Below are the code and all the weights of a small trained network. Each question names an input and a class and asks about switching units off, where a switched-off unit gives its printed mean instead of its output.

import numpy as np


def w(rows, s, z=0):
    codes = np.array(rows[::2]) - 128.0
    scale = np.full(codes.shape[1], s)
    scale[-1] = z or s
    return codes * scale


def f(y):
    return np.maximum(y, 0)


def log_softmax(a):
    a = a - a.max(-1, keepdims=True)
    return a - np.log(np.exp(a).sum(-1, keepdims=True))


def net(x, mask):
    res = np.array(x, float).reshape(1, 6) / 4 @ E
    y = f(res @ A[0][:, :-1].T + A[0][:, -1])
    res = res + np.where(mask, y, B[0][:, -1]) @ B[0][:, :-1]
    return log_softmax(res[-1] @ U[:, :-1].T + U[:, -1])


A, B = {}, {}
E = w([
[236,60,151,91,127],'x0',
[176,130,8,168,117],'x1',
[118,113,133,141,107],'x2',
[111,83,148,206,227],'x3',
[119,115,129,134,114],'x4',
[137,140,128,124,139],'x5',
],0.016)
A[0] = w([
[83,181,111,44,109,221],'N0',
[145,123,207,98,94,173],'N1',
[185,109,136,60,81,145],'N2',
[118,155,161,87,106,255],'N3',
[133,171,91,186,164,163],'N4',
[103,132,172,112,71,162],'N5',
[188,116,128,124,98,137],'N6',
[95,100,170,142,186,169],'N7',
[174,133,106,148,98,131],'N8',
[96,114,182,91,135,215],'N9',
[46,76,147,193,198,192],'N10',
[156,113,6,165,125,143],'N11',
[155,74,178,108,133,159],'N12',
[110,151,56,123,96,160],'N13',
[68,160,109,110,118,243],'N14',
[99,169,128,153,191,145],'N15',
[176,89,180,122,199,134],'N16',
[146,124,55,150,128,147],'N17',
[166,174,109,28,97,195],'N18',
[132,59,117,182,204,118],'N19',
[252,18,161,88,129,149],'N20',
[171,147,59,122,80,154],'N21',
],0.016,0.0091)
B[0] = w([
[160,175,116,136,49,205],'N0',
[181,147,120,68,116,197],'N1',
[168,42,165,67,116,195],'N2',
[184,188,142,73,55,194],'N3',
[47,85,149,163,130,186],'N4',
[144,152,126,114,102,179],'N5',
[166,54,87,81,140,170],'N6',
[100,169,181,117,181,198],'N7',
[126,67,88,130,121,161],'N8',
[165,174,151,100,139,197],'N9',
[88,167,166,128,177,237],'N10',
[79,72,115,187,145,217],'N11',
[183,142,132,93,158,190],'N12',
[127,73,130,209,67,184],'N13',
[101,225,129,171,46,197],'N14',
[95,139,163,150,134,180],'N15',
[168,133,149,123,171,203],'N16',
[66,33,131,214,109,183],'N17',
[135,108,133,115,76,205],'N18',
[127,119,100,190,247,212],'N19',
[224,82,118,122,184,254],'N20',
[112,67,111,169,84,191],'N21',
],0.013,0.026)
U = w([
[169,226,143,141,51,227],'0',
[104,135,33,192,37,104],'1',
[86,221,209,124,193,169],'2',
[67,112,173,212,174,122],'3',
[205,124,129,39,112,135],'4',
[176,27,122,135,103,203],'5',
[212,151,194,141,229,67],'6',
[166,85,57,193,248,5],'7',
],0.012,0.0027)

Each question gives the input, the list of numbers given to net, and the class t.
The units are the neurons (one row each of A and B). Each row of codes is followed by its name. A weight is (code - 128) times the scale printed after its matrix; where a second scale follows, it is the last column's (A, B and U).
mask holds one flag per neuron, in row order. A switched-off neuron (its flag False) gives its mean, the last column of its row in B, instead of its output. The means were averaged over made-up inputs and are rounded, as every weight is.
A unit's drop is (log p(t) with every unit on - log p(t) with that unit switched off) / (log p(t) with every unit on - log p(t) with every unit switched off).
The circuit of an input: a set's keep is (log p(t) with only the set's units on - log p(t) with every unit switched off) / (log p(t) with every unit on - log p(t) with every unit switched off). Starting from the 12 units with the biggest drops (on a tie, the unit counted first), units are removed one at a time, each time the one whose removal leaves the highest keep (on an exact tie, the one counted first), for as long as the keep stays at least 0.8.
units of the circuit, in order: the units of the circuit, biggest drop first
top k neurons: the k neurons with the biggest drops, biggest first
drop of u: that unit's drop, to one decimal
input [-8,-4,7,0,5,0], class 0: units of the circuit, in order => (N14)
input [0,-1,0,0,6,0], class 0: units of the circuit, in order => (N20 N19)
input [-7,5,-1,1,3,1], class 3: top 2 neurons => (N4 N3)
input [-8,2,3,0,3,-4], class 1: top 3 neurons => (N14 N19 N7)
input [-6,7,7,1,-8,-7], class 3: top 2 neurons => (N4 N11)
input [0,-7,-3,-4,3,3], class 0: top 2 neurons => (N20 N0)
input [-4,3,-1,0,7,1], class 1: top 2 neurons => (N19 N7)
input [8,1,-8,8,3,-1], class 7: top 2 neurons => (N19 N3)
input [0,-8,2,0,0,-8], class 0: drop of N3 => 0.2
input [-1,6,0,2,7,-1], class 3: drop of N20 => 0.1
input [-2,8,5,8,-3,4], class 3: drop of N14 => 0.0
input [0,6,-8,-8,3,1], class 1: top 2 neurons => (N20 N0)
